Below are the code and all the weights of a small trained network. Each question names an input and a target symbol and asks about switching units off, where a switched-off unit gives its printed mean instead of its output.

import numpy as np


def w(rows, s, z=0):
    codes = np.array(rows[::2]) - 128.0
    scale = np.full(codes.shape[1], s)
    scale[-1] = z or s
    return codes * scale


def f(y):
    return np.maximum(y, 0)


def softmax(a):
    e = np.exp(a - a.max(-1, keepdims=True))
    return e / e.sum(-1, keepdims=True)


def log_softmax(a):
    a = a - a.max(-1, keepdims=True)
    return a - np.log(np.exp(a).sum(-1, keepdims=True))


def net(x, mask):
    ids = ['αζλπσφψ'.index(c) for c in x.split()]
    T = len(ids)
    res = E[ids] + P[:T]
    u = 0
    for l in range(3):
        q, k, v = (res @ M[l].T for M in (Q, K, V))
        z = softmax(np.where(np.tri(T) > 0, q @ k.T / 4**0.5, -1e9)) @ v
        res = res + np.where(mask[u], z, O[l][:, -1]) @ O[l][:, :-1]
        u += 1
        y = f(res @ A[l][:, :-1].T + A[l][:, -1])
        res = res + np.where(mask[u : u + 4], y, B[l][:, -1]) @ B[l][:, :-1]
        u += 4
    return log_softmax(res[-1] @ U[:, :-1].T + U[:, -1])


Q, K, V, O, A, B = {}, {}, {}, {}, {}, {}
E = w([
[70,203,160,13,193,131,217,99],'α',
[197,3,44,61,215,154,164,222],'ζ',
[83,27,196,55,121,68,155,152],'λ',
[180,97,103,145,95,166,163,152],'π',
[182,42,123,39,78,155,75,121],'σ',
[93,199,220,158,89,151,104,121],'φ',
[147,36,104,235,200,82,120,140],'ψ',
],0.011)
P = w([
[88,118,131,42,138,254,149,62],'0',
[91,107,139,130,68,159,185,36],'1',
[121,102,143,166,93,131,169,67],'2',
[117,157,158,133,108,138,180,131],'3',
[142,232,144,125,107,124,220,142],'4',
[178,230,150,93,153,90,173,148],'5',
[202,166,210,61,178,127,144,160],'6',
],0.006)
Q[0] = w([
[109,13,156,165,75,166,110,88],'0.h1',
[171,69,59,235,90,136,38,133],'0.h1',
[203,136,100,38,146,114,185,93],'0.h1',
[84,122,134,147,50,254,120,158],'0.h1',
],0.0054)
K[0] = w([
[107,118,118,100,141,144,253,11],'0.h1',
[6,80,166,82,180,161,96,9],'0.h1',
[140,247,170,120,154,71,149,223],'0.h1',
[132,55,98,161,182,94,68,113],'0.h1',
],0.005)
V[0] = w([
[69,199,102,3,154,172,239,58],'0.h1',
[134,88,69,49,79,77,98,127],'0.h1',
[106,17,90,53,200,148,39,153],'0.h1',
[173,48,105,218,80,142,53,189],'0.h1',
],0.0047)
O[0] = w([
[57,177,98,121,155,179,133,189,254],'0.h1',
[137,48,146,110,77,176,122,105,129],'0.h1',
[62,55,39,167,135,100,75,2,149],'0.h1',
[219,51,198,198,127,57,92,11,43],'0.h1',
],0.0065,0.0059)
A[0] = w([
[195,150,95,99,219,130,234,130,133],'0.n1',
[55,101,60,38,188,86,224,102,254],'0.n2',
[12,254,77,150,116,136,132,130,108],'0.n3',
[228,81,92,50,175,148,126,155,100],'0.n4',
],0.0037,0.0026)
B[0] = w([
[244,110,98,59,112,63,108,202,179],'0.n1',
[129,18,136,165,31,166,201,150,255],'0.n2',
[94,100,115,113,82,118,2,159,204],'0.n3',
[175,120,107,58,121,151,99,145,150],'0.n4',
],0.006,0.0077)
Q[1] = w([
[121,183,71,208,235,155,107,76],'1.h1',
[187,153,122,127,158,130,253,69],'1.h1',
[116,85,136,23,83,153,233,97],'1.h1',
[114,107,99,111,105,166,224,175],'1.h1',
],0.0049)
K[1] = w([
[68,135,106,196,147,132,3,125],'1.h1',
[139,121,74,80,145,144,127,95],'1.h1',
[164,121,13,102,97,91,104,215],'1.h1',
[173,34,125,57,79,114,161,189],'1.h1',
],0.005)
V[1] = w([
[205,113,58,140,171,135,128,157],'1.h1',
[151,199,160,129,168,62,68,153],'1.h1',
[181,124,120,98,166,65,104,204],'1.h1',
[180,103,161,129,154,73,254,136],'1.h1',
],0.0056)
O[1] = w([
[95,112,52,86,83,227,207,124,128],'1.h1',
[88,114,123,94,194,249,124,65,2],'1.h1',
[1,69,87,80,128,74,190,25,119],'1.h1',
[90,156,95,130,205,152,194,177,120],'1.h1',
],0.0055,0.0083)
A[1] = w([
[47,213,136,111,175,180,38,46,158],'1.n1',
[59,96,146,122,60,1,232,175,232],'1.n2',
[94,236,172,157,160,134,106,129,180],'1.n3',
[150,188,123,138,127,152,172,232,247],'1.n4',
],0.0044,0.0014)
B[1] = w([
[50,109,82,161,115,168,88,6,139],'1.n1',
[170,51,215,74,253,197,123,95,254],'1.n2',
[60,171,197,129,175,138,97,98,148],'1.n3',
[125,135,80,208,209,225,71,164,216],'1.n4',
],0.006,0.009)
Q[2] = w([
[86,142,87,83,74,1,141,73],'2.h1',
[153,134,106,116,141,178,119,136],'2.h1',
[164,86,176,110,107,131,77,164],'2.h1',
[175,108,135,119,62,147,166,191],'2.h1',
],0.0058)
K[2] = w([
[155,72,90,110,2,244,118,116],'2.h1',
[89,127,214,170,251,141,224,248],'2.h1',
[194,202,77,232,187,7,147,56],'2.h1',
[21,207,154,184,187,32,124,57],'2.h1',
],0.004)
V[2] = w([
[137,134,106,25,102,99,182,141],'2.h1',
[116,84,103,140,235,104,167,162],'2.h1',
[143,152,68,188,146,193,66,143],'2.h1',
[75,99,254,85,145,100,140,110],'2.h1',
],0.0067)
O[2] = w([
[114,54,137,134,96,223,158,111,132],'2.h1',
[100,161,146,239,140,87,178,156,228],'2.h1',
[161,162,97,91,115,62,170,144,166],'2.h1',
[86,48,194,117,254,140,124,121,254],'2.h1',
],0.0096,0.0029)
A[2] = w([
[97,49,254,147,208,140,148,131,167],'2.n1',
[175,85,120,142,93,57,73,70,253],'2.n2',
[151,69,43,131,120,124,199,141,176],'2.n3',
[152,171,146,166,131,169,94,130,93],'2.n4',
],0.0067,0.0017)
B[2] = w([
[166,191,21,183,90,123,75,107,255],'2.n1',
[135,35,204,141,123,1,125,183,140],'2.n2',
[120,152,214,208,218,92,178,37,178],'2.n3',
[143,176,153,169,205,116,107,79,140],'2.n4',
],0.0071,0.014)
U = w([
[59,101,80,156,126,165,84,169,59],'α',
[51,76,172,144,138,130,162,27,26],'ζ',
[212,123,65,159,105,147,68,99,60],'λ',
[225,183,141,154,84,45,164,145,195],'π',
[131,55,182,98,88,126,86,154,183],'σ',
[212,101,229,88,164,155,40,100,160],'φ',
[122,156,156,104,163,2,91,135,251],'ψ',
],0.006,0.0018)

Each question gives the input, a string of symbols that net reads in full, and the target symbol t.
The units are the heads (4 rows each of Q, K, V and O) and the neurons (one row each of A and B). Each row of codes is followed by its name. A weight is (code - 128) times the scale printed after its matrix; where a second scale follows, it is the last column's (O, A, B and U).
mask holds one flag per unit, layer by layer, with each layer's heads first. A switched-off unit (its flag False) gives its mean, the last column of its rows in O or B, instead of its output. The means were averaged over made-up inputs and are rounded, as every weight is.
A unit's drop is (log p(t) with every unit on - log p(t) with that unit switched off) / (log p(t) with every unit on - log p(t) with every unit switched off).
The circuit of an input: a set's keep is (log p(t) with only the set's units on - log p(t) with every unit switched off) / (log p(t) with every unit on - log p(t) with every unit switched off). Starting from the 12 units with the biggest drops (on a tie, the unit counted first), units are removed one at a time, each time the one whose removal leaves the highest keep (on an exact tie, the one counted first), for as long as the keep stays at least 0.8.
circuit, biggest first: the units of the circuit, biggest drop first
k most important neurons: the k neurons with the biggest drops, biggest first
k most important neurons of layer l: the k neurons of layer l with the biggest drops, biggest first
drop when u is switched off: that unit's drop, to one decimal
input σ σ φ, target φ: circuit, biggest first	2.h1, 1.h1, 0.h1
input σ φ ψ, target ψ: circuit, biggest first	2.h1, 2.n2, 0.h1
input φ ζ π π α ζ λ, target ζ: circuit, biggest first	1.h1, 0.n1, 2.h1
input α ζ π α λ σ λ, target λ: 2 most important neurons	2.n1, 1.n2
input λ α α ψ σ σ, target π: circuit, biggest first	2.h1, 0.h1, 1.n4
input σ φ λ, target φ: circuit, biggest first	2.h1, 1.n2
input α φ α α ψ ζ, target ζ: 2 most important neurons	2.n3, 2.n1
input α λ ψ λ, target π: 2 most important neurons	2.n1, 0.n2
input ψ λ λ λ λ λ α, target λ: 2 most important neurons of layer 1	1.n4, 1.n2
input φ π ψ λ ζ α, target ζ: 2 most important neurons	0.n2, 0.n1
input σ π π, target π: most important neuron of layer 0	0.n3
input φ φ φ, target ψ: 2 most important neurons	0.n2, 1.n2
input φ α α α ζ λ, target α: 3 most important neurons	2.n1, 1.n2, 0.n1
input ψ π α ψ ψ λ, target π: 2 most important neurons	0.n3, 2.n1
input α α φ α α ζ α, target ζ: 2 most important neurons of layer 0	0.n1, 0.n4
input φ ψ λ ζ α α, target α: most important neuron of layer 1	1.n4
input α λ ζ ζ σ, target ζ: 3 most important neurons of layer 0	0.n1, 0.n3, 0.n4
input φ π λ λ, target λ: 2 most important neurons of layer 2	2.n1, 2.n3
input α σ φ φ, target φ: 2 most important neurons of layer 2	2.n1, 2.n4
input α λ π ψ π ψ α, target π: most important neuron	0.n2
input π σ α σ ζ, target ζ: drop when 0.n2 is switched off	0.1
input φ λ ζ ζ λ, target ζ: drop when 0.n3 is switched off	0.2
input α λ α α, target α: drop when 0.h1 is switched off	0.3
input π φ ψ, target ψ: drop when 2.n2 is switched off	0.2
